(in the rows, 128 means zero)
Each row is followed by its class.
[132 166 133  83 125 130  92  92 121 154 118 126  80 178 110 169 127  34
 109 112 177 132 117 119 139 146 147 118 135  83 103 107 144 109 141 139
 133 102 116 154 124 199  78 103 169] -> Z250
[125 174 176  82 114 120  91  91 128 167 107 128  88 178 116 164 127  22
 112 119 173 121 117 130 132 139 133 130 133  95 111 100 143 100 142 142
 115 113 116 148 130 193  79 113 154] -> Z670
[135 172 148  83 110 119 104 108 122 176 105 155 110 179 113 181 111  38
 116 122 188 111 113 129 157 127 151 120 146  66 103  74 132  89 154 140
 103 122 122 155 120 154  90 111 166] -> Z525
[142 177 140  87 113 131 103  97 125 172 117 147  98 181 115 182 113  40
 115 118 184 105 121 124 160 137 151 122 143  68  99  90 139  90 157 140
 109 123 124 154 124 186  87 107 172] -> Z812
[121 165 152  84 119 118  98  93 123 161 123 136  93 179 120 178 117  39
 111 116 176 127 112 128 128 142 138 128 134  85 104  98 145 108 144 136
 130 108 119 145 122 191  95 102 158] -> Z579
[146 111 128  74 103  81 121 113 154 107  90 161 132 153 144 151 105  51
 105 145 143  87 118 117 140 131 133  89 137 135 134 138 170 128 143 130
 116 122 170 106 114 102 107 115 206] -> Z812
[130 179 161  84 121 119  87  88 127 158 125 137  93 172 122 162 120  26
 113 124 181 115 116 122 137 149 141 132 135  88 104 104 145 102 146 139
 123 106 114 150 123 203  91 109 157] -> Z348
[159 110 112  80 100  77 119 121 161  97  88 164 138 148 140 160  81  60
 103 148 154  79 120 108 153 138 140 102 141 120 133 128 158 111 141 130
 107 119 166 105 120  98 120 127 188] -> Z486
[155 113 117  76  97  72 119 111 155  99  85 153 146 146 142 168  82  54
 108 138 160  81 107 120 138 127 127 102 131 135 139 127 168 117 141 129
 113 117 161 110 118 111 111 123 181] -> Z670
[153 106 145  89 112  65 104 140 157  83  79 159 123 166 129 163  82  76
 107 158 170  92 111 104 145 116 129  98 141 119 151  94 144 136 152 102
 105 123 140 106 120  87 117 123 188] -> Z486
[132 182 149  93 126 130  87  97 116 161 131 124  91 180 117 176 112  30
 113 114 176 138 118 123 124 152 143 130 130  84 107 112 145 103 141 139
 133 114 125 157 124 207  82 103 164] -> Z783
[135 187 150  87 118 126  93 103 120 164 123 134  86 184 113 162 120  37
 117 118 185 136 116 115 144 165 155 131 137  72 103 115 143  95 152 141
 127 109 122 155 126 198  86 105 166] -> Z783
[152 114 143  89 110  66 114 145 154  90  95 156 134 172 130 170  68  78
 109 151 170  91 113  92 161 113 125  98 137 122 137  81 148 132 158 107
 105 122 133 109 120 107 117 122 196] -> Z812
[157 115 121  77  92  72 121 111 152 100  98 151 139 162 156 157  77  54
  99 143 157  82 110 118 140 122 124  95 134 126 143 121 167 116 144 128
 114 113 162  97 122 106 126 123 182] -> Z579
[161 108 106  79 102  72 114 103 155  94  92 163 140 156 145 153  82  58
 101 143 152  78 117 118 139 122 136  98 138 130 134 133 157 119 135 130
 116 122 167 103 116  95 116 125 183] -> Z486
[139 170 148  84 102 104 102  88 127 172 107 155 104 182 111 179 114  57
 112 123 183 104 114 127 168 121 153 123 139  74 105  94 136 105 153 143
 111 124 118 147 126 167  93 106 158] -> Z858
[118 180 169  86 121 120  91  92 120 166 112 128  80 178 117 163 120  28
 110 117 170 133 115 132 129 150 145 122 143  93 108 119 144  99 142 146
 117 115 121 157 133 189  78 105 168] -> Z334
[128 175 152  91 133 134  93 104 117 157 127 131  85 172 118 177 127  22
 113 117 177 131 114 121 129 145 144 129 132 101 105 103 146 111 137 138
 119 109 124 159 123 192  79 106 159] -> Z525
[130 184 165  88 129 134  96 106 122 161 121 133  87 182 121 166 121  21
 113 122 175 124 116 120 133 153 134 134 137  78 107 108 143  90 149 144
 121 113 120 153 131 209  85 107 167] -> Z812
[151 115 123  91 119  72 117 150 154 100  88 162 121 156 127 168  76  68
 126 150 187  96 117  98 160 131 137  95 139 120 150  78 152 126 158 115
 107 114 141 109 118  97 116 124 190] -> Z525
[138 176 135  82 102 117 106 102 127 174 111 152  98 184 106 189 112  45
 119 123 191 108 111 123 158 129 153 116 147  60 101  84 135  95 148 137
 109 128 123 148 120 176  89 107 165] -> Z632
[150 111 133  87 105  66 113 140 148  90  87 164 133 165 129 167  71  73
 108 152 184  93 115  97 156 120 125  94 143 105 147  84 136 132 169 110
 111 112 133 109 114  94 114 121 186] -> Z222
[119 168 156  80 120 133  97  97 121 159 123 138  82 174 118 163 133  27
 115 123 177 136 121 124 137 159 144 120 135  89 100 113 145 102 145 148
 126 102 122 146 127 191  76 107 176] -> Z158
[158 107  96  76  99  77 118  98 156  84  93 164 147 137 140 162  90  59
 101 128 156  81 109 123 137 126 130  83 142 123 139 130 159 125 143 121
 128 110 166 116 116 113 104 115 194] -> Z348
[149 111 140  88 107  67 113 153 155  98  89 159 133 166 128 169  75  68
 118 150 176 103 113  93 159 114 133  95 139 138 147  74 147 131 151 110
 106 111 139 106 117  94 117 130 187] -> Z525
[133 182 154  88 122 130  91  96 121 158 124 136  93 188 125 170 115  23
 111 122 173 131 113 116 139 161 146 135 130  93  99 114 139  97 149 137
 111 105 120 153 131 203  89 111 162] -> Z783
[151 108 132  90 106  67 110 139 158  95  83 159 129 161 124 157  70  78
 118 156 175  84 120  99 150 121 131  98 138 119 149  78 142 121 155 119
 103 123 142 105 119  74 117 130 184] -> Z486
[154 110 130  81 104  65 115 110 154  98  84 166 144 148 148 158  82  59
 108 149 147  84 108 118 132 120 129 105 138 141 138 124 161 114 139 132
  97 125 161 102 120  95 121 121 186] -> Z486
[127 178 151  92 129 140  98 116 122 161 128 135  84 177 115 177 131  21
 115 121 184 135 120 111 144 156 146 134 135  92 106  97 145  99 140 141
 113  98 122 157 122 203  87 107 153] -> Z525
[147 107 136  89 112  71 112 131 153  84  92 155 128 164 134 166  72  66
 119 158 177  92 114 104 151 119 121  86 134 126 149  88 143 133 157 111
 113 116 138 100 124  97 118 128 196] -> Z158
[153 114  94  72  94  73 113 103 153 105  89 153 132 151 139 159  88  67
  97 133 148  91 114 117 138 121 134  88 135 127 141 135 164 128 135 132
 132 116 168 106 115 100 118 112 188] -> Z250
[134 172 150  78 101 112  95 106 131 182 102 150  92 183 106 183 121  54
 107 122 191 113 118 120 168 130 149 122 145  55 101  82 127 100 154 133
 120 122 119 147 127 175  97 110 166] -> Z250
[150 107 125  75  99  73 116 116 162  98  82 170 132 155 143 152  95  58
  99 149 148  86 123 117 144 132 140  94 142 124 134 131 157 119 138 130
 108 123 169 101 119  93 116 126 189] -> Z486
[125 178 170  89 127 118  93 114 124 160 120 130  80 176 118 170 118  24
 110 122 177 134 121 120 139 153 141 130 142  84 110 111 142  97 140 137
 117 110 117 154 132 198  84 110 161] -> Z334
[131 163 158  89 126 125  99 109 124 149 126 132  80 185 127 178 128  26
 110 122 173 133 113 118 136 154 143 122 135  94 105 102 150 101 147 129
 109 102 118 140 130 209  91  99 166] -> Z579
[148 112 120  84 101  78 114 140 149  97  96 158 132 165 129 164  72  66
 115 158 184  86 114 101 157 121 120  91 136 105 143  90 145 126 159 120
 113 103 138 107 122  80 119 130 194] -> Z158
[152 110 105  73  93  73 124 109 158 104  90 166 134 150 139 153  89  61
 107 146 153  87 116 116 144 123 140  90 143 118 141 132 171 130 137 131
 122 115 179 105 102  92 115 117 187] -> Z632
[131 164 151  81 126 125 101 109 130 149 127 134  85 183 125 172 125  31
 108 123 176 132 118 114 143 166 155 132 138  88 100 102 154  96 147 127
 115 106 114 144 122 207  94 100 163] -> Z579
[130 167 150  79 102 111 103 108 131 177 106 157  95 186 104 181 113  51
 113 130 185 111 117 119 163 131 160 117 150  61  99  76 126 105 153 126
 106 127 121 149 117 167  89 108 169] -> Z632
[117 177 150  85 117 137  98  98 123 169 126 140  84 174 114 167 130  33
 115 123 185 131 125 120 142 155 140 127 138  79 100 101 141  98 145 150
 128 102 122 147 125 192  84 106 169] -> Z158
[153 172 131  87 110 111 101  92 123 170 110 148 111 184 113 174 104  45
 116 108 190 108 112 129 154 125 141 124 140  67 105  94 129  90 153 134
 119 124 119 152 126 171  90 112 169] -> Z783
[144 168 138  87 110 107  95  94 129 167 108 159 109 175 107 180 118  57
 107 112 196 105 107 128 167 122 155 117 149  73  98  86 126 103 155 124
 118 117 120 155 121 181  92  99 170] -> Z348
[129 183 160  86 128 122  97 107 125 167 122 139  78 172 122 165 126  26
 124 126 185 127 122 119 136 156 145 137 139  81 107  95 154  96 147 148
 108 111 117 148 127 192  90 109 158] -> Z525
[149 117 119  74  93  70 122 117 157 107  85 162 138 155 142 151  92  57
 109 149 150  87 110 118 143 117 128  94 140 116 144 126 160 120 137 127
 112 121 171  99 107  86 119 116 185] -> Z632
[119 176 150  86 114 141  98  91 113 163 132 138  99 182 119 181 117  20
 114 124 181 126 114 122 136 148 133 123 131  89  97 107 140  95 143 154
 125 104 122 148 126 199  86 110 165] -> Z158
[139 166 144  84 108 108 101  85 123 165 106 149 109 182 108 180 109  53
 107 113 181 106 111 133 157 113 146 119 136  76 105  88 130 104 150 142
 119 126 115 155 127 165  81 107 159] -> Z858
[157 115 133  95 105  63 114 141 150  88  92 154 133 166 126 161  69  79
 129 148 176  98 114  90 165 124 137  88 135 113 147  83 130 127 163 103
 108 123 140 111 120  90 116 129 187] -> Z783
[150 110 121  74  91  73 119 107 156 101  84 157 137 141 140 155  99  62
 106 140 154  88 118 120 132 121 134  85 143 135 143 133 162 130 147 134
 117 120 173 105 114  88 108 119 194] -> Z222
[141 171 140  85 113 119 101 101 123 167 111 153 100 185 111 179 114  44
 120 117 196 111 112 129 155 120 136 117 148  64  98  84 128  90 151 141
 114 124 113 144 133 173  89 110 176] -> Z158
[147 167 142  86 110 110  88  83 120 170 116 147 103 174 112 183 100  37
 110 109 193 102 111 134 148 120 146 123 140  78 102  87 132  98 152 135
 128 118 118 164 121 192  86 110 159] -> Z348
[148 115 134  85 107  69 114 140 153 101  81 159 131 156 126 174  69  62
 122 153 187  79 108 103 156 127 120 102 132 116 152  89 155 131 157 118
 111 118 133 109 121  98 112 133 180] -> Z670
[136 166 131  84 109 123 106 102 123 164 111 153 102 182 104 185 106  45
 115 122 187 112 111 125 153 130 155 109 149  61 108  83 128 100 149 135
 114 125 128 154 119 174  81 107 168] -> Z632
[155 114 110  77  96  68 123 125 157 102  93 162 135 152 140 159  85  65
 109 152 159  83 110 107 150 126 139  97 138 119 135 126 165 123 140 124
 108 122 172 105 108  97 124 116 187] -> Z632
[151 115 131  91 114  77 118 138 152  94  95 155 124 161 127 164  76  68
 127 154 176  83 120  96 163 127 131  87 137 110 149  87 143 133 162 113
 114 122 140 109 120 100 113 129 195] -> Z812
[127 178 162  83 120 123  96 100 124 161 119 137  90 182 118 162 126  28
 111 126 177 124 118 122 138 151 144 134 130  83 112 102 142  96 147 151
 119 108 116 149 131 194  80 110 152] -> Z858
[150 119 125  76 101  79 123 113 158 103  89 161 138 155 154 149 100  55
 103 142 146  85 118 120 141 126 127  92 137 131 136 134 169 119 140 133
 111 125 170  99 118 107 115 116 202] -> Z812
[154 115 132  89 106  58 101 141 152  96  93 149 130 170 130 166  71  79
 105 152 177  94 110  94 149 111 123 100 138 110 144  76 144 133 156 105
 112 114 135 105 121 104 124 120 187] -> Z250
[143 109 141  91 107  55 115 147 153  95  89 168 123 165 131 171  63  73
 116 157 184  90 116  94 167 134 133  91 143 124 143  94 150 133 161 115
 101 117 140 107 127  97 116 132 195] -> Z334
[141 163 141  85 111 118 102 103 130 165 101 156 104 185 103 183 112  49
 114 120 188 108 119 126 162 129 154 118 150  59  97  80 121  86 150 137
 104 125 113 152 128 168  88 115 168] -> Z486
[152 125 127  76 101  78 125 112 156 105  91 161 135 154 148 160  95  52
 105 147 151  80 119 114 150 131 128  95 134 122 137 133 170 120 147 127
 113 123 162 101 115 107 118 116 197] -> Z812
[155 114 116  77  94  74 116  99 149  97  92 156 140 147 143 159  85  57
 102 140 159  83 115 120 135 118 130  90 140 130 142 135 161 130 149 134
 125 119 170 107 110  94 111 120 183] -> Z222
[125 180 171  85 126 112  93  98 119 157 121 129  85 175 118 163 116  29
 114 121 182 131 114 127 134 153 144 129 141  85 108 118 149 102 144 145
 119 110 114 154 134 190  77 113 163] -> Z334
[152 114 112  76  94  69 114 109 158  96  90 172 147 147 146 148  96  63
  99 137 154  85 112 121 142 123 132  87 144 127 144 124 157 121 143 124
 118 113 170 104 113 102 114 110 190] -> Z348
[130 181 145  86 127 118  89  90 120 157 120 130  89 185 123 173 116  28
 108 118 177 127 111 117 124 146 138 130 132  88  99  96 142  95 142 140
 123 109 111 144 126 207  93 101 163] -> Z250
[118 175 148  86 126 129  98 103 124 171 124 135  88 167 116 172 125  28
 116 116 179 131 124 122 130 153 142 130 134  91 106  94 144 104 139 145
 124 108 123 150 123 188  80 108 164] -> Z525
[160 109 129  90 110  66 106 136 148  95  92 154 128 165 129 164  67  73
 112 151 174  96 113  98 154 126 133  96 136 113 148 100 149 142 162  99
 117 111 139 117 117  95 114 124 197] -> Z783
[153 110 126  78  97  65 113 107 156  97  87 168 144 151 150 150  94  55
  98 143 151  85 109 116 147 119 130  90 140 141 144 129 160 126 140 117
 117 113 160 103 109 113 123 110 191] -> Z348
[150 103 128  73  98  63 118 109 160 102  75 163 143 150 142 154  94  60
 103 137 149  90 111 127 146 119 131  95 139 132 141 129 164 125 140 124
 112 116 162 106 115 105 111 115 186] -> Z670
[161 108 102  77 101  61 123 101 157  93  89 158 145 154 138 152  93  67
  98 134 156  82 111 119 146 112 133  92 129 141 147 135 165 129 137 127
 130 118 162 102 113  99 110 113 184] -> Z858
[125 175 139  85 120 142  96 102 120 160 122 141  77 183 118 167 131  23
 119 124 181 131 117 120 132 159 141 123 140  86 103 116 147  92 146 153
 123 104 126 147 128 196  86 104 171] -> Z158
[155 118 116  79  97  81 123 120 151 105  94 156 137 154 144 147  93  60
 106 139 150  84 117 111 146 121 130  94 136 131 135 134 169 120 138 138
 119 123 172 112 112  97 117 119 195] -> Z812
[122 167 152  89 124 133  96  95 120 154 124 138  92 171 115 180 116  27
 109 123 169 127 122 119 131 157 147 127 134  84  98 105 136 100 138 146
 119 109 120 155 125 196  80 112 160] -> Z486
[128 183 142  90 119 124  92  95 118 169 124 135  94 182 112 168 107  37
 114 113 184 134 115 119 131 159 145 130 134  82 104 107 139  96 151 146
 129 108 123 157 130 199  83 106 168] -> Z783
[144 170 134  82 104 113 106 110 126 171 108 152  97 184 107 181 116  45
 116 126 186 106 111 120 169 124 157 114 146  57 100  93 129 100 146 128
 110 129 125 147 114 162  93 104 165] -> Z632
[154 117 108  73  95  59 112 107 154 115  92 161 134 155 147 143  95  64
 103 144 159  81 117 116 135 124 128 100 137 117 139 123 165 115 143 134
 118 120 168  95 113  99 126 113 186] -> Z250
[159 124 123  82  90  65 113 115 148 114  93 156 148 163 145 146  78  69
 101 139 165  92 112 118 140 117 133  96 135 124 147 124 158 119 142 130
 122 125 169 109 117  98 120 123 191] -> Z783
[150 111 134  87 114  66 114 131 159  84  84 156 129 154 134 172  77  60
 119 158 179  86 117  98 143 127 122  92 139 121 150  90 144 140 166 107
 109 112 134 100 120  95 118 130 193] -> Z222
[158 106 144  88 110  57 111 146 154  94  84 151 140 162 124 173  71  68
 102 155 183  81 106  95 164 116 129 104 132 128 143  87 151 138 154  94
 109 115 133 115 117 103 115 128 185] -> Z670
[143 163 140  85 108 118  98  90 124 166 108 149 105 182 108 182 101  43
 103 119 182 102 119 129 154 130 155 123 140  72  97  86 124  87 149 138
 110 128 120 159 125 168  87 115 160] -> Z486
[155 108 130  92 111  69 115 151 151  92  93 159 133 161 132 169  70  67
 124 153 178  95 111  90 165 120 134  97 138 130 146  79 145 129 156 109
 103 109 141 109 116  92 121 129 184] -> Z525
[140 165 150  89 113 108  99  91 125 163 108 152  95 178 115 188 100  44
 108 114 186 110 116 128 158 130 148 125 149  84 101  97 138 102 151 132
 107 118 118 161 128 177  87 114 164] -> Z334
[125 180 172  90 126 120  88  92 126 158 114 136  83 178 121 167 124  30
 110 129 174 125 120 126 128 145 140 135 132  89 108 101 138 100 141 141
 110 114 117 144 128 185  91 109 153] -> Z486
[161 100 134  91 116  65 116 143 156  76  96 154 123 174 141 161  80  67
 113 153 174  90 111  95 160 121 130  93 137 126 148  86 149 132 158  93
 101 113 136  98 119 104 126 121 183] -> Z579
[153 118 129  92 109  63 115 150 151  89  89 161 127 166 127 177  62  74
 109 152 190  86 110  95 167 127 124  96 146 103 148  95 145 130 160 105
 107 114 132 113 127  96 117 128 189] -> Z334
[147 108 139  86 107  63 112 144 159  90  89 158 134 164 129 171  75  75
 113 158 173  91 112  98 152 122 128 100 132 122 150  81 149 134 158 114
 104 113 133 106 128  97 112 127 186] -> Z858
[157 107 128  89 119  65 117 156 155  93  90 159 127 159 133 168  73  64
 115 149 175  93 115  93 156 120 127 101 136 134 143  73 152 125 154 105
  92 114 132 108 120  95 114 124 193] -> Z525
[146 158 142  87 109 113  93  94 122 168 113 155 110 176 111 181 107  42
 106 115 188 104 109 129 169 125 152 120 145  72  99  94 126  97 155 129
 116 114 120 164 120 191  91 104 163] -> Z348
[126 184 160  89 121 128  91 100 123 166 119 137  84 181 119 170 122  23
 115 131 174 123 121 116 135 156 145 135 135  83 104 104 136  91 141 145
 110 112 115 142 127 192  94 110 154] -> Z486
[160 114 106  79 103  72 120 116 152  98  97 163 139 149 156 155  82  48
 113 136 155  91 114 115 134 125 129 103 137 137 138 123 168 110 139 136
 111 110 171 104 113 103 119 122 179] -> Z525
[142 169 149  83 110 111 101  99 130 168 103 150 101 180 106 184 121  48
 108 118 191 110 117 124 160 122 151 116 149  76 103  89 122 102 159 130
 107 124 115 150 126 175  92 107 166] -> Z222
[140 166 143  89 112 103 103  93 123 160 109 155 110 187 107 176 110  59
 113 120 187 104 112 126 166 118 152 117 138  72 109  78 121  98 156 136
 106 132 111 151 128 169  88 102 157] -> Z858
[157 111 105  73  99  65 116 107 157 101  87 160 137 152 149 150  96  68
 100 139 154  84 114 115 143 121 127 101 136 119 136 125 161 119 140 123
 115 122 160 100 111 100 126 110 187] -> Z250
[167 100 126  90 114  57 107 140 151  81  93 146 127 156 127 168  74  69
 107 144 177  96 113  95 143 106 133  94 140 131 145  94 141 146 157  99
 121 107 142 118 114  96 111 126 186] -> Z222
[129 181 155  84 121 129  92  95 118 162 128 131  85 180 122 158 115  23
 120 126 188 126 118 122 132 149 130 136 134  83 108 110 148  92 144 153
 135 107 116 142 125 193  89 112 162] -> Z158
